Here is a tiny trained network, its code and every weight. The questions are about switching its units off for an input and a class, where a switched-off unit gives its printed mean instead of its output.

import numpy as np


def w(rows, s, z=0):
    codes = np.array(rows[::2]) - 128.0
    scale = np.full(codes.shape[1], s)
    scale[-1] = z or s
    return codes * scale


def norm(h):
    return h / np.sqrt((h * h).mean(-1, keepdims=True) + 1e-5)


def f(y):
    return np.maximum(y, 0)


def log_softmax(a):
    a = a - a.max(-1, keepdims=True)
    return a - np.log(np.exp(a).sum(-1, keepdims=True))


def net(x, mask):
    res = np.array(x, float).reshape(1, 7) / 4 @ E
    u = 0
    for l in range(3):
        y = f(norm(res) @ A[l][:, :-1].T + A[l][:, -1])
        res = res + np.where(mask[u : u + 9], y, B[l][:, -1]) @ B[l][:, :-1]
        u += 9
    return log_softmax(norm(res)[-1] @ U[:, :-1].T + U[:, -1])


A, B = {}, {}
E = w([
[128,129,127,125,131,127,126],'x0',
[124,82,115,75,203,182,116],'x1',
[199,86,134,153,201,36,141],'x2',
[128,127,128,128,128,129,126],'x3',
[128,128,128,128,128,128,128],'x4',
[8,20,160,122,89,88,110],'x5',
[135,111,214,192,140,176,189],'x6',
],0.016)
A[0] = w([
[42,15,173,129,93,72,132,32],'0.n1',
[35,125,117,111,48,210,125,79],'0.n2',
[88,22,130,66,218,201,103,56],'0.n3',
[137,89,167,168,96,167,137,44],'0.n4',
[86,103,24,64,94,50,76,26],'0.n5',
[108,74,244,204,145,173,165,1],'0.n6',
[147,33,138,159,187,2,144,15],'0.n7',
[168,164,137,135,136,146,141,171],'0.n8',
[101,153,169,197,13,28,130,60],'0.n9',
],0.027,0.0085)
B[0] = w([
[2,162,127,154,184,163,68,250],'0.n1',
[205,93,215,142,93,121,58,247],'0.n2',
[153,39,32,143,130,143,179,238],'0.n3',
[114,148,142,110,99,131,178,165],'0.n4',
[110,176,168,74,120,89,227,233],'0.n5',
[130,175,162,63,118,79,219,216],'0.n6',
[225,124,182,136,130,67,31,232],'0.n7',
[113,154,138,140,177,173,107,197],'0.n8',
[163,25,34,139,151,156,186,237],'0.n9',
],0.043,0.019)
A[1] = w([
[62,181,120,160,203,197,95,86],'1.n1',
[105,177,102,28,87,87,170,114],'1.n2',
[157,114,180,138,31,163,81,93],'1.n3',
[143,110,127,133,71,190,142,133],'1.n4',
[155,249,71,181,118,187,116,119],'1.n5',
[104,119,138,82,74,184,134,106],'1.n6',
[4,133,116,159,125,110,82,2],'1.n7',
[140,87,39,158,115,133,151,24],'1.n8',
[97,185,161,84,112,88,214,49],'1.n9',
],0.036,0.005)
B[1] = w([
[104,154,147,112,3,162,128,232],'1.n1',
[131,150,185,159,145,159,174,220],'1.n2',
[143,148,119,143,167,85,71,228],'1.n3',
[143,167,91,118,191,90,116,187],'1.n4',
[98,49,182,19,143,105,103,200],'1.n5',
[119,154,128,132,184,96,115,163],'1.n6',
[94,72,155,69,102,94,129,185],'1.n7',
[132,110,57,104,128,144,153,231],'1.n8',
[100,192,168,216,134,167,187,253],'1.n9',
],0.048,0.016)
A[2] = w([
[126,153,134,123,132,213,84,85],'2.n1',
[160,161,135,77,139,186,137,82],'2.n2',
[117,110,4,133,107,171,153,2],'2.n3',
[141,184,139,128,120,167,99,74],'2.n4',
[227,163,169,165,109,77,5,15],'2.n5',
[131,141,58,111,150,131,138,111],'2.n6',
[25,106,127,91,67,121,74,40],'2.n7',
[119,101,117,142,135,146,99,91],'2.n8',
[107,125,125,80,27,145,110,69],'2.n9',
],0.036,0.0054)
B[2] = w([
[137,133,109,103,85,33,124,141],'2.n1',
[62,112,135,125,169,54,129,152],'2.n2',
[152,4,70,214,118,144,130,186],'2.n3',
[134,95,97,93,140,104,146,144],'2.n4',
[120,239,63,233,168,166,17,253],'2.n5',
[129,62,121,109,123,113,158,163],'2.n6',
[176,150,168,8,54,168,95,206],'2.n7',
[173,141,148,112,120,123,155,143],'2.n8',
[67,142,147,144,55,160,94,183],'2.n9',
],0.041,0.028)
U = w([
[191,176,133,153,164,70,56,102],'0',
[109,171,184,138,147,91,248,85],'1',
[79,89,168,62,66,123,95,90],'2',
[155,48,35,138,126,127,183,83],'3',
[144,136,121,149,95,138,146,251],'4',
],0.015)

Each question gives the input, the list of numbers given to net, and the class t.
The units are the neurons (one row each of A and B). Each row of codes is followed by its name. A weight is (code - 128) times the scale printed after its matrix; where a second scale follows, it is the last column's (A, B and U).
mask holds one flag per neuron, layer by layer. A switched-off neuron (its flag False) gives its mean, the last column of its row in B, instead of its output. The means were averaged over made-up inputs and are rounded, as every weight is.
A unit's drop is (log p(t) with every unit on - log p(t) with that unit switched off) / (log p(t) with every unit on - log p(t) with every unit switched off).
The circuit of an input: a set's keep is (log p(t) with only the set's units on - log p(t) with every unit switched off) / (log p(t) with every unit on - log p(t) with every unit switched off). Starting from the 12 units with the biggest drops (on a tie, the unit counted first), units are removed one at a time, each time the one whose removal leaves the highest keep (on an exact tie, the one counted first), for as long as the keep stays at least 0.8.
circuit, biggest first: the units of the circuit, biggest drop first
unit that matters most: the unit with the biggest drop
k most important neurons: the k neurons with the biggest drops, biggest first
top k neurons in layer l: the k neurons of layer l with the biggest drops, biggest first
input [7,5,-7,-4,7,-4,-3], class 0: unit that matters most -> 0.n9
input [-3,0,-7,7,3,8,4], class 2: 4 most important neurons -> [0.n1, 0.n7, 1.n7, 2.n7]
input [-4,3,7,4,-6,-4,-8], class 1: 2 most important neurons -> [0.n5, 0.n2]
input [5,7,-7,-5,3,-3,-2], class 0: 2 most important neurons -> [0.n2, 0.n9]
input [2,7,-7,-8,-6,-1,-7], class 0: circuit, biggest first -> [0.n2, 1.n3]
input [-4,-8,-7,7,1,1,-8], class 1: 3 most important neurons -> [0.n5, 0.n7, 0.n3]
input [-2,-5,-7,-4,3,2,-7], class 0: top 4 neurons in layer 0 -> [0.n2, 0.n6, 0.n3, 0.n4]
input [4,4,5,8,1,-5,-6], class 1: 4 most important neurons -> [0.n2, 0.n1, 0.n9, 2.n5]
input [-5,5,4,-7,7,0,2], class 3: 2 most important neurons -> [0.n3, 0.n2]
input [8,-8,7,7,8,-5,6], class 3: circuit, biggest first -> [0.n2, 0.n5, 2.n5]
input [-1,-6,5,7,-2,-3,1], class 3: 2 most important neurons -> [0.n9, 0.n2]
input [-2,-7,-5,-3,2,-6,7], class 1: top 3 neurons in layer 0 -> [0.n3, 0.n1, 0.n7]
input [5,-3,7,0,3,8,-1], class 2: 3 most important neurons -> [0.n1, 0.n2, 1.n7]
input [4,1,-4,-3,7,1,8], class 1: circuit, biggest first -> [0.n6]
input [7,-6,-7,-4,-2,1,-3], class 0: 2 most important neurons -> [0.n2, 0.n3]
input [-2,1,-7,-6,4,3,6], class 0: 3 most important neurons -> [0.n2, 0.n5, 1.n3]
input [4,6,5,-1,-8,0,4], class 3: top 3 neurons in layer 0 -> [0.n3, 0.n2, 0.n5]
input [-4,-6,1,8,0,-8,6], class 2: 3 most important neurons -> [0.n5, 0.n8, 0.n2]
input [6,-7,7,-2,-6,8,-1], class 2: top 4 neurons in layer 0 -> [0.n1, 0.n2, 0.n3, 0.n5]
input [0,-4,0,-4,6,-4,-2], class 2: top 2 neurons in layer 1 -> [1.n1, 1.n5]
input [0,-5,-1,3,2,0,-2], class 3: unit that matters most -> 0.n9
input [6,6,7,8,-5,-8,7], class 2: circuit, biggest first -> [0.n5, 0.n2, 0.n9, 2.n5]
input [2,5,-5,-8,8,6,3], class 2: 4 most important neurons -> [0.n1, 0.n7, 0.n9, 1.n7]
input [-2,0,-6,-5,-7,5,-8], class 1: top 2 neurons in layer 0 -> [0.n5, 0.n7]
input [6,7,2,-1,4,-4,-5], class 3: 2 most important neurons -> [0.n3, 0.n6]
input [3,-4,3,-7,-3,-3,-1], class 3: 2 most important neurons -> [0.n1, 0.n2]
input [1,-7,-2,-3,-2,5,-1], class 3: circuit, biggest first -> [0.n9]
